Below are the code and all the weights of a small trained network. Each question names an input and a class and asks about switching units off, where a switched-off unit gives its printed mean instead of its output.

import numpy as np


def w(rows, s, z=0):
    codes = np.array(rows[::2]) - 128.0
    scale = np.full(codes.shape[1], s)
    scale[-1] = z or s
    return codes * scale


def norm(h):
    return h / np.sqrt((h * h).mean(-1, keepdims=True) + 1e-5)


def f(y):
    return np.maximum(y, 0)


def log_softmax(a):
    a = a - a.max(-1, keepdims=True)
    return a - np.log(np.exp(a).sum(-1, keepdims=True))


def net(x, mask):
    res = np.array(x, float).reshape(1, 4) / 4 @ E
    u = 0
    for l in range(4):
        y = f(norm(res) @ A[l][:, :-1].T + A[l][:, -1])
        res = res + np.where(mask[u : u + 7], y, B[l][:, -1]) @ B[l][:, :-1]
        u += 7
    return log_softmax(norm(res)[-1] @ U[:, :-1].T + U[:, -1])


A, B = {}, {}
E = w([
[85,75,45,189,192,97,22,91,110],'x0',
[156,193,213,151,95,52,73,130,1],'x1',
[168,125,221,185,197,166,145,53,143],'x2',
[205,113,110,127,161,77,136,219,151],'x3',
],0.0075)
A[0] = w([
[82,168,115,92,89,152,63,36,141,38],'L0N1',
[230,151,131,86,174,127,143,200,163,61],'L0N2',
[193,214,114,193,164,42,101,137,2,66],'L0N3',
[231,127,67,169,248,70,63,200,163,111],'L0N4',
[133,135,9,176,213,153,172,149,242,148],'L0N5',
[69,62,72,137,177,121,85,62,103,43],'L0N6',
[159,147,140,144,129,138,140,170,98,254],'L0N7',
],0.0073,0.0013)
B[0] = w([
[52,104,117,127,144,129,186,171,65,179],'L0N1',
[127,101,129,171,118,122,235,155,89,203],'L0N2',
[122,30,187,52,123,159,32,86,159,255],'L0N3',
[143,118,106,213,155,102,182,221,101,237],'L0N4',
[129,42,223,34,88,102,16,68,106,246],'L0N5',
[170,254,100,160,186,134,109,134,127,207],'L0N6',
[151,144,170,113,135,105,134,134,142,179],'L0N7',
],0.0097,0.0073)
A[1] = w([
[154,79,107,72,189,173,139,93,230,75],'L1N1',
[10,202,77,153,82,214,171,2,114,60],'L1N2',
[125,168,116,109,65,45,127,152,103,99],'L1N3',
[136,136,67,70,102,204,120,116,220,127],'L1N4',
[173,227,182,189,66,120,49,164,94,48],'L1N5',
[188,202,156,67,22,162,230,137,182,4],'L1N6',
[90,198,111,164,169,148,178,158,164,96],'L1N7',
],0.008,0.0015)
B[1] = w([
[128,88,133,65,96,119,82,151,114,197],'L1N1',
[116,74,139,159,89,113,233,183,85,230],'L1N2',
[153,105,222,198,113,169,88,134,129,174],'L1N3',
[121,76,177,103,208,97,78,111,89,162],'L1N4',
[85,60,117,91,146,120,127,67,212,196],'L1N5',
[152,255,85,129,232,134,120,67,214,253],'L1N6',
[168,148,198,126,199,109,103,114,100,150],'L1N7',
],0.0087,0.005)
A[2] = w([
[163,178,74,151,119,134,159,89,157,3],'L2N1',
[158,83,121,143,126,149,106,118,148,24],'L2N2',
[191,112,106,219,97,91,200,205,136,33],'L2N3',
[107,163,113,113,132,109,81,69,158,55],'L2N4',
[122,161,118,109,126,124,176,115,150,26],'L2N5',
[50,143,110,144,86,147,215,74,42,2],'L2N6',
[104,135,21,248,192,108,68,120,127,2],'L2N7',
],0.012,0.00084)
B[2] = w([
[99,155,113,79,94,130,123,123,110,163],'L2N1',
[48,146,56,80,83,155,144,144,120,210],'L2N2',
[76,95,124,206,152,151,145,155,122,241],'L2N3',
[148,118,139,165,139,126,126,134,142,209],'L2N4',
[179,173,126,154,143,61,54,108,91,178],'L2N5',
[141,78,132,238,138,141,118,211,149,233],'L2N6',
[171,254,169,94,128,154,199,92,190,254],'L2N7',
],0.013,0.0053)
A[3] = w([
[97,156,193,176,108,144,128,109,87,197],'L3N1',
[146,213,148,98,121,134,161,116,95,111],'L3N2',
[178,195,104,133,157,146,123,60,153,192],'L3N3',
[149,112,163,114,152,102,140,149,151,169],'L3N4',
[127,56,80,254,137,93,174,157,68,67],'L3N5',
[118,219,115,112,155,104,93,104,139,2],'L3N6',
[112,42,166,44,60,159,37,100,112,159],'L3N7',
],0.012,0.00098)
B[3] = w([
[116,9,39,88,135,75,118,217,137,170],'L3N1',
[146,171,45,86,206,157,134,109,157,172],'L3N2',
[99,200,83,135,35,164,112,180,118,195],'L3N3',
[28,115,62,188,66,147,89,101,64,173],'L3N4',
[117,113,212,244,89,176,156,207,160,217],'L3N5',
[159,176,154,130,94,170,244,129,155,181],'L3N6',
[168,92,104,42,182,40,102,2,68,248],'L3N7',
],0.0093,0.014)
U = w([
[151,89,128,65,139,100,89,44,73,209],'0',
[129,99,152,203,126,148,141,163,102,210],'1',
[164,246,103,109,117,172,151,93,135,7],'2',
],0.012,0.0012)

Each question gives the input, the list of numbers given to net, and the class t.
The units are the neurons (one row each of A and B). Each row of codes is followed by its name. A weight is (code - 128) times the scale printed after its matrix; where a second scale follows, it is the last column's (A, B and U).
mask holds one flag per neuron, layer by layer. A switched-off neuron (its flag False) gives its mean, the last column of its row in B, instead of its output. The means were averaged over made-up inputs and are rounded, as every weight is.
A unit's drop is (log p(t) with every unit on - log p(t) with that unit switched off) / (log p(t) with every unit on - log p(t) with every unit switched off).
The circuit of an input: a set's keep is (log p(t) with only the set's units on - log p(t) with every unit switched off) / (log p(t) with every unit on - log p(t) with every unit switched off). Starting from the 12 units with the biggest drops (on a tie, the unit counted first), units are removed one at a time, each time the one whose removal leaves the highest keep (on an exact tie, the one counted first), for as long as the keep stays at least 0.8.
units of the circuit, in order: the units of the circuit, biggest drop first
top k neurons: the k neurons with the biggest drops, biggest first
top k neurons in layer l: the k neurons of layer l with the biggest drops, biggest first
drop of u: that unit's drop, to one decimal
input [8,2,-8,-4], class 2: units of the circuit, in order -> (L2N7)
input [7,1,-4,6], class 2: top 3 neurons -> (L2N7, L0N6, L1N2)
input [6,0,4,-8], class 1: units of the circuit, in order -> (L0N1, L2N6)
input [-8,2,-4,5], class 2: top 2 neurons -> (L1N6, L0N4)
input [-7,7,-7,1], class 0: top 2 neurons in layer 1 -> (L1N3, L1N5)
input [-6,-4,5,5], class 2: top 4 neurons -> (L1N6, L0N3, L0N4, L1N2)
input [-6,5,-7,-7], class 1: top 2 neurons -> (L0N5, L2N6)
input [7,-4,5,5], class 2: top 2 neurons -> (L2N7, L0N4)
input [-5,8,1,8], class 0: top 4 neurons -> (L0N3, L1N2, L2N6, L1N5)
input [-1,-8,4,-8], class 0: top 3 neurons -> (L0N5, L1N1, L0N2)
input [1,-8,5,-8], class 0: top 3 neurons in layer 0 -> (L0N5, L0N2, L0N4)
input [-7,5,-7,-8], class 1: top 2 neurons -> (L2N6, L0N5)
input [-3,4,-4,2], class 0: drop of L0N3 -> 2.0
input [1,6,-2,4], class 0: units of the circuit, in order -> (L0N3)
input [-6,8,3,-2], class 0: drop of L0N3 -> 0.1
input [1,-7,5,4], class 0: drop of L0N5 -> 2.9
input [7,-4,4,6], class 2: top 2 neurons in layer 2 -> (L2N7, L2N6)
